Below are the code and all the weights of a small trained network. Each question names an input and a class and asks about switching units off, where a switched-off unit gives its printed mean instead of its output.

import numpy as np


def w(rows, s, z=0):
    codes = np.array(rows[::2]) - 128.0
    scale = np.full(codes.shape[1], s)
    scale[-1] = z or s
    return codes * scale


def f(y):
    return np.maximum(y, 0)


def log_softmax(a):
    a = a - a.max(-1, keepdims=True)
    return a - np.log(np.exp(a).sum(-1, keepdims=True))


def net(x, mask):
    res = np.array(x, float).reshape(1, 7) / 4 @ E
    y = f(res @ A[0][:, :-1].T + A[0][:, -1])
    res = res + np.where(mask, y, B[0][:, -1]) @ B[0][:, :-1]
    return log_softmax(res[-1] @ U[:, :-1].T + U[:, -1])


A, B = {}, {}
E = w([
[76,181,255,96,93,131,24,135],'x0',
[138,93,197,99,217,188,164,148],'x1',
[23,78,88,48,198,109,93,46],'x2',
[180,138,176,84,196,18,160,88],'x3',
[86,202,100,117,191,138,197,183],'x4',
[132,125,128,131,131,126,118,131],'x5',
[129,114,139,130,129,133,125,126],'x6',
],0.0071)
A[0] = w([
[60,95,76,155,68,125,131,173,162],'n0',
[113,87,66,110,117,163,88,181,50],'n1',
[177,104,171,111,117,157,172,126,152],'n2',
[168,113,78,145,137,117,112,117,79],'n3',
[62,161,107,164,137,184,145,170,137],'n4',
[189,76,59,158,142,156,178,99,108],'n5',
[176,73,65,158,156,118,164,100,2],'n6',
[156,248,110,146,201,107,137,87,93],'n7',
[143,97,83,132,170,153,164,102,210],'n8',
[103,187,213,89,109,117,59,132,49],'n9',
[200,77,130,162,101,143,56,46,151],'n10',
[113,168,77,135,61,29,114,121,115],'n11',
[129,121,118,113,134,171,44,167,103],'n12',
[105,104,102,118,69,215,124,130,35],'n13',
[74,111,96,94,185,120,84,99,193],'n14',
[208,163,168,198,97,121,160,216,132],'n15',
[172,142,133,91,147,23,129,123,67],'n16',
],0.011,0.006)
B[0] = w([
[169,24,164,123,189,127,129,165,219],'n0',
[150,120,150,212,81,120,110,78,161],'n1',
[79,107,154,72,121,171,145,174,183],'n2',
[75,156,115,137,173,95,68,96,158],'n3',
[224,97,142,120,190,151,161,110,202],'n4',
[86,204,131,202,133,57,72,177,220],'n5',
[75,191,118,208,149,123,130,100,183],'n6',
[200,89,99,111,199,111,106,46,193],'n7',
[118,180,149,132,73,136,82,191,229],'n8',
[93,247,75,237,144,70,105,101,228],'n9',
[198,129,41,29,204,111,71,119,228],'n10',
[60,53,186,68,174,130,65,213,220],'n11',
[179,184,183,174,164,79,158,116,177],'n12',
[134,49,165,224,136,178,235,123,179],'n13',
[107,118,77,34,50,12,197,90,242],'n14',
[59,121,99,52,51,204,145,115,255],'n15',
[169,36,254,203,159,209,216,34,196],'n16',
],0.007,0.0083)
U = w([
[96,255,111,231,113,92,104,121,1],'0',
[193,79,192,182,134,136,168,77,71],'1',
[141,159,136,91,97,99,133,174,233],'2',
[99,127,167,82,141,116,113,189,138],'3',
[89,156,53,69,9,154,167,78,94],'4',
[200,178,121,113,72,81,157,166,231],'5',
[189,173,71,102,158,151,115,107,138],'6',
],0.0093,0.0047)

Each question gives the input, the list of numbers given to net, and the class t.
The units are the neurons (one row each of A and B). Each row of codes is followed by its name. A weight is (code - 128) times the scale printed after its matrix; where a second scale follows, it is the last column's (A, B and U).
mask holds one flag per neuron, in row order. A switched-off neuron (its flag False) gives its mean, the last column of its row in B, instead of its output. The means were averaged over made-up inputs and are rounded, as every weight is.
A unit's drop is (log p(t) with every unit on - log p(t) with that unit switched off) / (log p(t) with every unit on - log p(t) with every unit switched off).
The circuit of an input: a set's keep is (log p(t) with only the set's units on - log p(t) with every unit switched off) / (log p(t) with every unit on - log p(t) with every unit switched off). Starting from the 12 units with the biggest drops (on a tie, the unit counted first), units are removed one at a time, each time the one whose removal leaves the highest keep (on an exact tie, the one counted first), for as long as the keep stays at least 0.8.
units of the circuit, in order: the units of the circuit, biggest drop first
most important unit: the unit with the biggest drop
k most important neurons: the k neurons with the biggest drops, biggest first
drop when u is switched off: that unit's drop, to one decimal
input [0,-8,1,-4,3,-3,1], class 3: 3 most important neurons -> (n11 n16 n0)
input [8,-4,3,-3,-7,0,3], class 0: most important unit -> n9
input [-2,-4,-5,-6,-1,2,-5], class 1: 2 most important neurons -> (n0 n13)
input [-8,-7,3,7,6,-7,-5], class 0: 3 most important neurons -> (n5 n6 n8)
input [-3,-3,6,-8,2,3,6], class 1: 2 most important neurons -> (n0 n13)
input [-4,-6,-1,-3,-3,-5,-5], class 3: units of the circuit, in order -> (n11 n0)
input [3,-4,6,-8,8,5,-5], class 1: units of the circuit, in order -> (n4 n0 n13)
input [6,2,-6,-5,-7,3,6], class 6: 3 most important neurons -> (n10 n14 n5)
input [-1,1,-8,-7,6,-5,5], class 4: 3 most important neurons -> (n15 n16 n11)
input [-8,-2,3,8,5,-2,-4], class 0: 4 most important neurons -> (n5 n6 n8 n0)
input [7,-2,8,4,-5,4,-3], class 4: 2 most important neurons -> (n14 n5)
input [-2,-3,3,-6,-5,-4,-4], class 1: units of the circuit, in order -> (n13 n0)
input [1,6,4,4,3,-8,3], class 5: units of the circuit, in order -> (n11 n14)
input [3,-5,-4,5,8,-6,0], class 6: most important unit -> n7
input [6,8,2,8,8,-4,-4], class 1: 2 most important neurons -> (n16 n7)
input [3,-7,-7,-6,1,-6,-2], class 3: units of the circuit, in order -> (n11 n0)
input [-3,-1,7,8,6,-4,2], class 1: 3 most important neurons -> (n16 n7 n15)
input [-8,-1,-4,0,-4,4,-2], class 0: 2 most important neurons -> (n5 n6)
input [-5,5,-1,-8,-4,3,-7], class 1: 3 most important neurons -> (n13 n9 n0)
input [-8,-5,5,-4,2,-4,5], class 0: units of the circuit, in order -> (n5)
input [-7,-3,2,-8,0,3,6], class 1: 4 most important neurons -> (n0 n13 n9 n4)
input [3,5,6,7,1,6,-2], class 1: 3 most important neurons -> (n16 n15 n10)
input [1,-5,-3,0,-1,0,0], class 3: 2 most important neurons -> (n11 n14)
input [-5,3,4,-4,-3,3,0], class 0: units of the circuit, in order -> (n5 n6)
input [5,1,8,2,-5,5,-1], class 4: drop when n14 is switched off -> 1.0
input [-3,3,0,8,1,-5,-5], class 1: drop when n16 is switched off -> 1.0
input [-1,2,-1,7,-2,1,-3], class 1: units of the circuit, in order -> (n16)
input [-1,-6,-7,6,1,-2,1], class 4: drop when n13 is switched off -> 0.1
input [4,-5,-6,-6,-8,6,-1], class 6: drop when n9 is switched off -> 0.1
